[ 14 -12   4  -2  -1   0  -4   4 -11   7   8  -2   2   0   6  -4   0  -4
  -3  -5  -5 -12  10   1   8   3 -10  -5 -11  -1 -13  -2   5   2   3   6
   8   1  11   9   3 -15   4  -4  15   3  -3   1   9  -8   4] -> <72>
[ 11 -22   4  11  20   8 -16  -6  -6   4  12   2  -5 -15  -3  -6  11   8
  -8 -26   3  -4   0 -12   8  11  -5 -19  -7  -3   6   0  -6 -11   7   0
  12   5  17  -4  14  -1  11  -3  30   0   0   7   5 -12  10] -> <62>
[ 29   5   1  -5 -37   5 -10   9  -5  -2  24   5  18 -12  26  -6  -8  15
  16   1 -12 -34   3  14   7 -14  -5 -15 -31   5 -11  -7 -10  33  37 -16
  43  -7  18  -2   0 -20  -2 -20  -2 -13  -1   0  23  -3   4] -> <68>
[  3  -7   1  -1 -10 -10  -6  14  -5   7   9  -3 -12   3   4 -11  14  -5
   2  -7  -4  -9  -1  -5  -2   7 -11   0  -7   1   9   1  -4   1   3  14
  15   5   2   1   3 -10   0  43   9   3  -1  -6   7 -10  -2] -> <69>
[ 18 -15 -12  11 -13  17 -11  11   2  -4  25   1  11 -19  -4   0  -8  15
  -3 -10   0 -18   6   1   8  -1   3 -16 -15   5 -10   6 -21  20  30 -47
  55  -2  28   5   3   0   7 -20  11 -28  18   6   3  -9  21] -> <68>
[ 17   1  -2  12 -25  15  -1  -1   8   0  21   2  13  -2   9  19 -17  -2
  -7  -4  -4 -24   6   9  12 -10   1 -17 -23   6 -12   2 -43  30  36 -14
  68  -7  12  -3   9  -1   2 -13  -4 -29  32   5   6  -7  19] -> <68>
[ 17   0  -4  -1   0  -8 -14  -3  -1   5   5   3   1   4   5 -12   2  10
   1  12  -3 -25   7  11  13  -1 -13   3 -19  -1   2  10  -3  21   6   0
  53 -20  13   6   3   9   7  -7   3  -3  -7  -6   4   9   7] -> <62>
[  6 -11   3  10   1  -4 -14  13 -10  -1  14  -8  -8 -10  13   7  12   1
  -9  -8  -8 -17   9   1   2  10  21   8   1   1   3  -8   7 -19  -3  -3
 -32  14  15   6  26 -27  -5  -6   8  12  18   4  15  -7   6] -> <76>
[ 17 -37 -14  40  57  33 -12 -25  12   6  11  10   6 -28 -32  -4  11  12
 -42 -34  24  40   2 -14   5  23  14  -1  19  -2  15   1  -6  13  10  -4
  24  23  45  37  49  28  52  -4  66 -16  17   9 -40 -36  28] -> <62>
[ 12 -16   3  -3   6   3  -2 -12 -16   0   1   1  -4  -7  37  -7   3  -1
  -1 -12  -5 -12   2 -10  -5  11  -4   0   0  -3   7   0 -20  -9  -2   2
 -12   1  14   2   7 -19  -4  -6  20  14   3  -9   8  -6  -3] -> <64>
[ 10  -6   7  -3  -9   0  -2  -5 -17   1   1  -1  -5   3  -5 -10   1  -5
   7  26  -2 -12  18  -5  -1   2  -7  -6 -10   2  -2  -5  -2  18   6  10
  11 -15   7   1   0  -7  -2  -6   5  -4  -3   1   4   5   3] -> <69>
[  1   1   7   3  -5 -11 -11   6  -2   9   7   4  -5   7   7 -11   0   8
   2   5 -11  -8   2  13   1  -2  -1  -6 -14  -2  -4  -4   4   5  16  -3
  21 -12   8   1  -4 -14   3  -4  -5  -1   3  -8  18  30   4] -> <62>
[  6 -21   2  17  10 -17  -7   9 -11   0   6   0  -9  -3   5   9   6  -4
 -22 -12  -8 -16  21   5   8  11  27   0   9   1   3  -6  18 -17  -1  -7
 -41   9  15  10  -8 -29  -8  -1 -25   9  23 -64  16  -4  14] -> <76>
[  9  -1  -3  -1  -7   3  -9  -3 -14   3 -10  -7  -1   4  -1   1  -5   6
  10   5  -4 -12  -1  13   0   3  -8  -8 -19  -1  -2   2  -9  15  15  -3
  33 -14   8   6   4   7   1  11   0  -5  -3   4   4  -5   5] -> <69>
[  6 -17   7  11  -7  -3   1  19 -21 -12  -1   3  -3  -9  10  -3  21 -21
 -22 -20 -13  -8   7   0  -1  20  24  19  19  -3  -1  -5  27 -21  -9  -3
 -68  36  -7  -8   3 -57  17   5  -3  24  20 -14  31 -25  -9] -> <64>
